Here is a tiny trained network, its code and every weight. The questions are about switching its units off for an input and a class, where a switched-off unit gives its printed mean instead of its output.

import numpy as np


def w(rows, s, z=0):
    codes = np.array(rows[::2]) - 128.0
    scale = np.full(codes.shape[1], s)
    scale[-1] = z or s
    return codes * scale


def f(y):
    return y / 2 * (1 + np.tanh(0.7978845608 * (y + 0.044715 * y**3)))


def log_softmax(a):
    a = a - a.max(-1, keepdims=True)
    return a - np.log(np.exp(a).sum(-1, keepdims=True))


def net(x, mask):
    res = np.array(x, float).reshape(1, 8) / 4 @ E
    y = f(res @ A[0][:, :-1].T + A[0][:, -1])
    res = res + np.where(mask, y, B[0][:, -1]) @ B[0][:, :-1]
    return log_softmax(res[-1] @ U[:, :-1].T + U[:, -1])


A, B = {}, {}
E = w([
[116,142,158],'x0',
[254,168,152],'x1',
[130,128,129],'x2',
[152,100,58],'x3',
[136,119,104],'x4',
[104,233,57],'x5',
[134,119,106],'x6',
[129,128,124],'x7',
],0.0085)
A[0] = w([
[109,125,37,192],'neuron 0',
[216,137,143,77],'neuron 1',
[48,132,132,76],'neuron 2',
[136,53,172,83],'neuron 3',
[104,244,41,49],'neuron 4',
[118,159,147,255],'neuron 5',
[205,151,161,68],'neuron 6',
[167,72,33,246],'neuron 7',
[247,195,154,151],'neuron 8',
[126,134,119,196],'neuron 9',
[104,156,150,60],'neuron 10',
[113,198,108,82],'neuron 11',
[86,190,197,127],'neuron 12',
[187,163,144,94],'neuron 13',
[215,185,229,95],'neuron 14',
[70,110,117,79],'neuron 15',
[65,116,121,94],'neuron 16',
[155,16,163,102],'neuron 17',
[56,101,128,86],'neuron 18',
[141,73,134,150],'neuron 19',
],0.011,0.0092)
B[0] = w([
[127,141,170,205],'neuron 0',
[51,130,70,158],'neuron 1',
[126,113,102,145],'neuron 2',
[172,218,49,144],'neuron 3',
[180,187,110,180],'neuron 4',
[161,77,221,244],'neuron 5',
[131,135,90,152],'neuron 6',
[130,81,177,254],'neuron 7',
[53,96,127,241],'neuron 8',
[135,117,167,180],'neuron 9',
[175,125,90,117],'neuron 10',
[213,169,95,143],'neuron 11',
[197,68,123,166],'neuron 12',
[86,96,76,153],'neuron 13',
[113,117,92,196],'neuron 14',
[98,131,96,135],'neuron 15',
[112,82,65,142],'neuron 16',
[184,255,117,170],'neuron 17',
[104,112,43,147],'neuron 18',
[133,155,141,155],'neuron 19',
],0.01,0.0092)
U = w([
[173,255,77,48],'0',
[75,98,23,1],'1',
[119,137,178,218],'2',
[109,145,177,223],'3',
[120,138,175,165],'4',
[135,125,158,165],'5',
[129,126,166,130],'6',
[151,111,168,36],'7',
],0.016,0.0052)

Each question gives the input, the list of numbers given to net, and the class t.
The units are the neurons (one row each of A and B). Each row of codes is followed by its name. A weight is (code - 128) times the scale printed after its matrix; where a second scale follows, it is the last column's (A, B and U).
mask holds one flag per neuron, in row order. A switched-off neuron (its flag False) gives its mean, the last column of its row in B, instead of its output. The means were averaged over made-up inputs and are rounded, as every weight is.
A unit's drop is (log p(t) with every unit on - log p(t) with that unit switched off) / (log p(t) with every unit on - log p(t) with every unit switched off).
The circuit of an input: a set's keep is (log p(t) with only the set's units on - log p(t) with every unit switched off) / (log p(t) with every unit on - log p(t) with every unit switched off). Starting from the 12 units with the biggest drops (on a tie, the unit counted first), units are removed one at a time, each time the one whose removal leaves the highest keep (on an exact tie, the one counted first), for as long as the keep stays at least 0.8.
units of the circuit, in order: the units of the circuit, biggest drop first
most important unit: the unit with the biggest drop
k most important neurons: the k neurons with the biggest drops, biggest first
drop of u: that unit's drop, to one decimal
input [4,7,-6,-3,-1,-7,1,-4], class 0: most important unit -> neuron 17
input [0,-3,-1,-8,-6,5,-3,2], class 7: 3 most important neurons -> neuron 12; neuron 5; neuron 8
input [-3,-1,-5,-8,-6,1,1,-2], class 7: units of the circuit, in order -> neuron 12; neuron 8; neuron 5
input [-3,6,6,-6,1,-7,1,6], class 0: units of the circuit, in order -> neuron 17; neuron 3
input [-4,-2,4,3,-6,6,0,6], class 0: 3 most important neurons -> neuron 4; neuron 8; neuron 11
input [3,-7,-5,-7,7,-2,7,-3], class 1: units of the circuit, in order -> neuron 18; neuron 16
input [-5,8,-4,-4,-2,-7,7,-5], class 1: 3 most important neurons -> neuron 8; neuron 1; neuron 14
input [8,-2,7,0,-5,8,5,-6], class 0: 2 most important neurons -> neuron 4; neuron 11
input [-2,-8,7,-6,-2,7,-1,6], class 1: 2 most important neurons -> neuron 16; neuron 18
input [7,4,6,-5,-4,-8,7,-6], class 0: 3 most important neurons -> neuron 17; neuron 3; neuron 7
input [-1,-1,-2,-1,4,6,-6,-6], class 0: 4 most important neurons -> neuron 4; neuron 8; neuron 11; neuron 7
input [2,1,7,-8,4,5,-6,5], class 7: 2 most important neurons -> neuron 12; neuron 5
input [3,4,-5,1,-7,-7,-4,1], class 0: 3 most important neurons -> neuron 17; neuron 3; neuron 7
input [-7,-6,-2,2,0,-8,6,-2], class 0: most important unit -> neuron 17
input [-1,-2,-1,0,4,-6,-2,6], class 0: 4 most important neurons -> neuron 17; neuron 3; neuron 8; neuron 5
input [1,-5,-8,-5,-8,-8,-1,8], class 0: drop of neuron 17 -> 0.3
input [7,-8,-3,7,2,-2,-4,-2], class 1: drop of neuron 16 -> 0.4
input [-3,7,4,2,-2,5,4,-6], class 1: drop of neuron 1 -> 0.3
